Each row is followed by its class.
8 15 3 0 17 30 -13 30 22 -4 -1 -8 -15 1 -11 19 -44 -2 19 28 16 14 -17 -6
 -42 -19 10 -59 -14 22 48 -12 26 22 -1 -18 15
goreg
-46 -17 -14 -9 -16 -10 8 41 12 4 -4 27 -14 7 -2 -19 -14 -9 -18 8 -14 -3
 15 -2 -8 7 -21 -39 -19 -20 -3 -9 15 44 37 -36 11
ruvu
-84 13 -3 5 -4 -1 -41 32 9 -14 -22 -6 -2 24 -28 15 -41 0 -12 30 30 34 -7
 5 12 34 -18 -32 -2 -8 25 -33 30 1 -16 -19 29
goreg
-32 0 19 -21 0 1 15 49 -4 -44 3 13 12 -17 35 -2 -37 -50 -18 8 -13 90 30
 7 -26 9 2 -42 -2 2 3 1 11 -5 -13 -9 23
gilom
-53 10 -24 23 -3 -5 -6 33 15 -34 -13 -53 -57 6 -3 12 10 -4 -3 -27 -10 11
 6 26 7 22 -5 -30 -31 1 43 -25 58 -3 22 9 5
revid
-2 2 -12 14 -20 -13 0 13 7 5 -3 -21 -1 -18 0 11 -29 -17 10 18 -12 48 -13
 8 9 0 8 -27 -14 -6 33 -46 27 -5 -4 -33 1
gilom
-32 -12 -22 -6 6 29 4 21 13 -28 -7 43 10 21 -26 -23 -11 22 -31 19 7 46
 -2 3 -21 23 13 -31 -7 -13 29 -32 12 9 25 41 3
nipak
16 38 12 20 -8 -16 -45 0 14 43 24 -65 49 12 -2 16 -24 36 -6 -12 4 -33
 -22 29 -22 1 -10 -37 -42 -33 37 0 -3 34 9 7 34
goreg
-18 47 -9 9 2 -19 -39 -18 7 23 22 -38 50 10 21 -17 -10 55 -11 32 -5 22
 -30 18 -15 11 8 -50 -61 -6 33 -16 1 25 -17 -9 62
goreg
-16 9 6 6 -1 1 -1 0 -9 7 -12 19 -1 -17 30 -15 -38 5 -11 4 -15 16 -25 19
 -14 9 35 -46 -17 5 -25 -9 13 -17 -2 5 -12
nipak
-40 -7 4 16 0 -30 -2 9 -11 4 -2 33 -6 -1 -3 -31 3 -15 -12 0 25 10 -46 19
 5 30 52 12 -20 -21 -1 4 -8 20 -16 -24 -2
ker
65 19 -5 -18 30 8 -69 -41 -20 27 -5 1 35 14 35 1 -24 10 36 49 -61 -44
 -44 -7 -61 1 -20 -34 -28 6 31 -44 33 49 35 -34 5
gekog
-62 -9 4 0 16 31 -19 31 0 -33 -29 -35 -47 10 21 5 -27 -18 -6 14 10 8 21
 16 -26 6 -2 -65 -12 13 -5 4 0 -3 10 -16 -16
rit
-50 -4 -15 0 -22 -14 -10 42 -3 -29 -15 -24 -9 -10 -4 31 2 -17 -9 16 7 46
 26 2 -1 -2 -9 -26 -14 -15 39 -28 23 -20 -3 -5 28
seza
-56 6 40 12 -12 -18 -39 -6 7 -7 -18 14 -18 38 37 29 -49 -10 -3 -13 -10
 51 11 13 59 -4 -20 -16 -21 -6 -15 2 28 -15 -15 0 -15
goreg
-43 10 -40 -8 28 15 -15 54 26 -18 1 8 -39 -11 -3 -4 -60 -44 -34 -1 -22
 30 43 11 -7 24 18 -15 -17 9 16 -59 22 15 -3 20 27
ker
-24 9 -1 -10 35 3 -29 10 11 -32 -18 -23 -19 6 15 0 -31 -6 11 -6 -6 35 28
 -7 -2 -1 8 -21 -30 -14 47 -7 55 1 2 -14 20
revid
-38 -8 9 -11 5 12 -27 16 20 0 -25 2 6 10 -11 -19 -40 13 -10 21 -4 3 6 7
 -12 3 -6 -49 -40 -16 6 -7 22 8 1 -28 6
gufos
-29 46 -50 -13 20 16 -13 36 16 -12 0 -32 -10 -15 -29 -27 -11 6 4 -5 -37
 -7 41 3 -17 34 14 -46 -3 13 27 -25 26 6 20 5 27
seza
-64 5 -48 6 8 -11 -24 23 8 -37 -7 -11 30 1 24 -22 -52 9 -37 1 12 56 5 16
 -15 29 15 -48 0 -37 13 -13 24 -16 -10 3 32
nipak
14 12 41 20 7 2 -58 -40 -18 64 5 -17 -13 38 15 0 -11 32 34 -6 -37 34 -55
 -2 13 14 -8 2 16 9 -7 -3 -11 5 -22 -2 4
nipak
-17 41 -17 -16 -8 18 -34 -24 -20 -5 -18 6 21 31 -15 29 8 -3 7 38 2 52 8
 17 6 22 -16 46 -4 -42 54 -43 18 48 44 -79 8
seza
-6 12 -23 -17 27 4 -9 -2 -15 -8 4 -59 32 34 -10 -23 10 27 9 2 -11 -33
 -35 -19 -59 33 -33 -29 11 3 33 -30 41 -11 -13 16 35
dopi
-47 -31 -49 30 -24 -15 13 29 34 -6 -11 17 -21 -2 5 2 -29 -5 -26 0 8 26
 -10 3 -6 -4 -20 -42 -3 -26 40 -15 42 -15 6 -42 -18
nipak
-40 47 -54 23 6 -32 -20 -50 -38 -12 11 -11 42 -8 55 -25 27 31 17 19 -38
 -4 11 33 -31 23 27 16 -14 -4 -60 24 -50 4 -3 -45 33
nipak
31 9 26 12 -11 -45 -72 3 -14 -2 -2 0 -9 1 13 0 1 4 63 46 24 -30 -54 -9
 21 1 25 30 -29 -24 7 13 28 45 13 -25 32
gufos
-9 11 6 48 -7 -14 -45 37 15 65 11 -33 13 41 -58 7 2 57 33 34 12 5 -37 0
 25 35 -27 -8 -30 -27 61 -38 -4 13 -27 -9 41
goreg
-84 -19 -14 13 4 3 -18 17 14 -8 -23 1 -22 0 -13 -11 -32 -3 0 24 8 -4 -7
 5 -11 -6 -2 -35 -22 7 2 -2 12 -3 18 -23 -10
nipak
-40 -2 1 0 16 -15 -69 25 15 -16 -3 -17 -19 24 5 -18 -50 -4 15 -5 7 0 6 5
 33 7 28 -41 -6 25 4 6 55 24 -7 7 56
dopi
-50 -3 -15 8 7 8 -11 20 1 16 -27 -7 -14 32 -24 -12 -6 -9 -11 37 23 -3 -8
 29 -16 35 31 -22 0 9 -10 -36 38 24 17 -22 51
ruvu
-48 -4 -21 -15 11 -7 16 12 -5 -28 -10 -19 -18 -16 -5 -39 20 13 -10 37 6
 -26 -12 0 -18 4 -45 -16 1 39 -10 -8 44 7 17 -13 -17
ker
-39 -22 -21 8 7 11 10 31 1 -25 -7 -41 -32 -10 8 -22 -2 6 2 20 31 65 -33
 -1 16 -14 -4 -18 -11 -6 10 -7 0 -2 1 -6 -33
rit
-64 13 -2 4 13 2 3 26 35 -1 8 21 -10 38 19 -21 -52 -19 -27 -13 -1 10 -2
 3 -15 21 -6 -32 -23 -13 60 -15 71 4 -4 -20 15
ker
-63 11 2 -25 0 13 -27 11 4 -18 -26 -49 -4 -13 -10 25 -40 -42 -42 -14 5
 -12 14 17 -27 -5 -9 -37 -26 -7 21 -24 15 1 29 7 -4
seza
-114 12 -10 -6 -25 -1 1 1 -8 -9 -7 -18 -37 15 23 2 -12 -7 12 -11 -30 3
 33 12 22 -23 17 -36 -5 20 -47 -19 11 20 33 -15 22
ruvu
62 25 32 -18 1 -5 -1 -64 -9 -7 1 -20 -13 -11 25 11 12 53 32 21 27 -16
 -13 -22 20 -9 33 -8 -19 -14 55 -21 43 20 -7 -38 -16
ker
-51 23 -31 7 -8 15 -13 32 12 -27 3 -9 2 13 4 -12 -26 2 -23 20 5 -20 -18
 16 -26 17 -3 -28 -33 7 9 -37 11 10 12 24 37
gufos
-18 -11 -7 -6 4 9 -24 25 28 -42 -13 -28 -23 1 38 -1 -51 3 -19 8 21 61 15
 10 21 -17 -2 -47 -16 -5 12 4 39 8 -11 -17 12
gufos
41 20 67 28 -21 -16 -1 4 -9 71 18 38 74 34 11 -48 10 53 50 15 -5 -16 -63
 38 -17 -20 39 -17 -35 -23 -11 62 34 23 15 -31 19
gufos
-28 8 -18 -17 29 -16 -2 12 12 2 -11 18 16 -21 37 -32 -41 -20 7 4 -34 50
 38 8 -22 0 43 -23 -12 -37 -9 14 48 -7 7 -41 14
nipak
-23 6 11 -11 -3 11 -11 21 -6 -5 -5 -8 16 0 -9 -2 -23 -14 -7 22 -10 43 6
 5 -20 28 -25 -33 11 7 13 -22 -3 10 -7 -33 16
gilom
-49 -1 -26 28 -15 19 -9 48 25 3 -4 -31 -28 19 -12 -11 -19 16 0 9 39 37
 -4 29 38 4 6 -28 -1 -25 38 -11 28 27 29 -37 -10
rit
-56 20 3 0 8 7 -26 45 13 -21 -5 14 -24 -5 27 21 -75 -43 -9 17 -18 42 13
 2 -24 20 -14 -29 -27 1 13 -23 38 -13 -7 -3 25
nipak
-24 -9 -14 -11 31 11 -39 26 10 -16 -9 -36 12 -11 6 -14 -56 20 10 8 -13
 39 31 -6 40 -5 -7 -46 4 11 1 -31 25 -10 -20 18 13
gekog
-65 -3 -6 -12 -7 -13 -25 29 12 -37 3 -51 -23 -16 7 10 -48 -35 -9 -21 12
 39 -24 15 6 -24 23 -39 -24 20 6 -13 55 9 -2 16 33
dopi
63 11 -12 -8 27 -6 -78 -26 -6 -19 -9 -33 -28 0 25 2 -20 24 63 13 -52 -20
 5 -31 -9 -10 29 -34 -12 10 -10 -19 7 4 -9 30 21
gufos
-73 14 -43 -3 -4 -26 -8 15 12 -31 -8 -23 -20 -16 5 -13 -33 -27 -21 9 5
 13 12 10 20 12 -16 -2 -13 14 -41 -17 48 9 15 -8 25
ruvu
38 -16 -25 7 20 -3 -16 -29 -17 37 -18 -28 20 37 17 28 -21 -16 -18 20 8
 -40 -5 -16 -26 -1 -14 32 20 -5 -9 -81 12 -31 -18 44 46
ruvu
-9 19 12 19 29 4 9 32 -29 -20 -19 45 -3 33 20 -15 37 13 52 56 -12 -53 19
 6 -52 26 23 -11 -57 6 32 2 30 4 25 -31 32
revid
-114 24 -6 29 -13 -7 -11 -1 4 9 -5 -13 -14 19 26 -12 -27 -5 -6 -17 -16
 33 3 25 15 23 6 -30 -34 -17 -14 11 -12 -23 -24 -48 -5
rit
-6 7 -3 32 -12 -6 7 6 -21 -16 -11 32 20 40 -35 8 3 -7 54 -14 45 -40 -15
 17 -27 17 73 10 29 -42 -8 31 13 19 28 -32 11
ruvu
-26 28 -9 8 31 -22 -47 11 -17 -38 4 9 23 8 -22 -17 -2 11 35 63 15 -36 -2
 -7 -37 43 -14 24 -42 -4 18 4 6 23 -4 -22 38
ker
-31 13 -27 -11 11 11 -15 28 18 -4 -16 4 1 7 -9 -9 -51 -7 4 34 -21 62 2
 -4 20 8 -18 18 -32 -29 16 -63 48 -5 -1 -17 7
gufos
7 7 -3 7 -41 -11 2 -5 15 -25 -1 15 -34 -10 10 20 -2 -9 -19 15 4 24 14 8
 40 26 -23 -19 0 26 24 -32 34 15 6 -25 -5
gilom
-40 -26 16 -7 -1 0 1 36 30 22 -14 2 -15 8 5 -22 -20 -16 -27 -1 4 56 6 14
 20 -3 -19 -7 -9 -22 -2 11 29 11 -9 -44 4
gufos
-27 24 -21 27 -5 -3 2 38 -1 -3 22 -8 54 6 14 -14 -18 35 48 -11 3 -7 8 24
 -9 1 58 -53 -13 -50 44 16 5 26 9 -58 25
gekog
19 -23 2 19 7 -14 9 -33 14 11 -11 24 26 10 5 4 4 26 9 28 21 -10 35 13
 -20 -36 27 -9 -34 -18 34 17 18 -1 -14 -70 3
ker
-24 19 -22 4 36 -5 -53 52 -18 -25 -7 -9 -49 -6 -32 -2 -7 -18 78 43 -19
 76 -32 -21 1 36 38 6 -4 -5 9 -25 -20 34 -15 -24 17
goreg
-50 -17 -3 16 -9 5 0 42 -2 12 -15 1 -11 23 30 -19 -17 9 -17 32 10 34 -18
 16 29 2 -11 -13 -13 0 -13 -33 2 -10 -19 -15 17
gufos
38 20 -20 27 -21 -33 -23 -38 -11 38 11 -1 0 11 -12 -3 34 28 44 20 -3 -45
 -50 13 -3 14 58 13 -51 -42 20 -18 -7 77 45 -59 19
ruvu
32 2 -21 -4 35 3 -42 -47 -28 -54 -26 -62 24 9 71 14 1 43 2 52 33 -47 13
 10 -14 19 10 -41 -28 -5 25 -30 -2 8 -5 -28 12
gekog
-30 3 -20 44 -7 -9 8 28 -32 -31 -1 -94 -19 3 49 27 26 58 34 -2 2 18 2 14
 13 -19 14 -45 -48 -22 44 -35 -22 -31 -14 5 15
revid
17 12 -3 15 28 36 17 19 30 -3 -9 -18 -26 23 -15 31 -39 -30 -4 -17 4 43
 -15 19 -39 5 33 -28 -18 7 43 -32 34 -22 -15 29 -9
goreg
-51 62 -1 2 29 19 -3 52 10 -2 0 -41 -27 -14 -4 -6 -49 -11 37 -13 -24 -21
 13 1 -19 20 -2 -29 -31 9 37 -16 60 -5 6 -28 21
revid
-80 36 -11 9 -38 -48 -37 -16 -1 22 8 -50 -15 -31 7 -4 16 17 16 35 22 24
 -48 -8 41 -7 -7 -12 -22 16 37 -2 32 15 -21 -86 49
seza
-16 -16 -22 23 23 14 -27 48 37 1 -8 2 6 18 9 -20 -65 11 -24 8 -4 49 11
 31 -19 13 10 -66 -36 -28 37 0 26 13 14 -13 7
nipak
-71 -20 -20 1 7 5 -19 66 23 -19 11 -1 51 6 6 -25 -48 1 -27 32 26 24 -1
 13 -15 -16 -53 -47 -20 -4 35 8 25 33 15 -30 32
gekog
-11 46 -18 -19 25 31 25 -31 0 -17 -8 -17 -15 -2 26 -3 12 1 -28 -20 -33
 -12 31 15 -44 16 -8 -16 -18 27 15 -22 26 0 13 -11 7
revid
-3 -10 9 0 4 -2 -53 -23 19 1 2 -16 1 -29 -55 11 -8 21 -6 9 -5 3 14 -8
 -22 -4 -25 -11 -25 20 -12 21 -36 12 -10 19 12
nipak
-4 14 -13 -3 13 0 -46 36 10 -37 10 -11 -6 9 18 0 -50 -12 -3 16 -7 34 -9
 9 -20 17 -30 -44 -15 36 14 6 48 26 -16 -21 49
dopi
18 -26 -4 -4 3 -14 -34 15 21 2 -14 8 23 -8 4 3 -18 18 -38 27 1 -5 40 7
 -31 16 -14 -49 -38 -38 29 -9 16 12 13 -1 24
nipak
-54 21 -23 -8 37 -10 -38 48 -11 -56 -27 -19 12 -14 27 -8 -66 -30 -10 -14
 -2 17 36 14 -20 32 -14 -26 -15 -37 2 11 27 -2 1 -36 11
revid
-33 14 1 26 -7 -18 -18 14 -9 -11 6 21 8 20 1 3 -20 -3 65 0 12 -20 -20
 -30 16 -29 37 7 -31 -27 51 15 -6 -9 9 -13 0
seza
-33 18 -6 -8 -7 3 -5 36 24 8 11 5 -10 -30 -15 13 -37 0 7 38 -1 5 32 1
 -16 -24 0 -30 -39 6 46 -32 39 33 5 -49 37
ker
-21 16 44 -10 23 4 -42 -23 -42 5 -10 30 31 22 44 9 -32 9 32 19 -39 44 35
 -6 9 1 -4 31 -16 -30 -41 5 -50 -5 -10 -13 1
nipak
-43 17 -35 21 -26 -23 -9 36 23 -31 14 -7 -34 -27 31 -21 -6 8 -5 35 41 66
 -13 18 53 4 26 -20 -36 -4 24 2 45 30 7 -34 25
rit
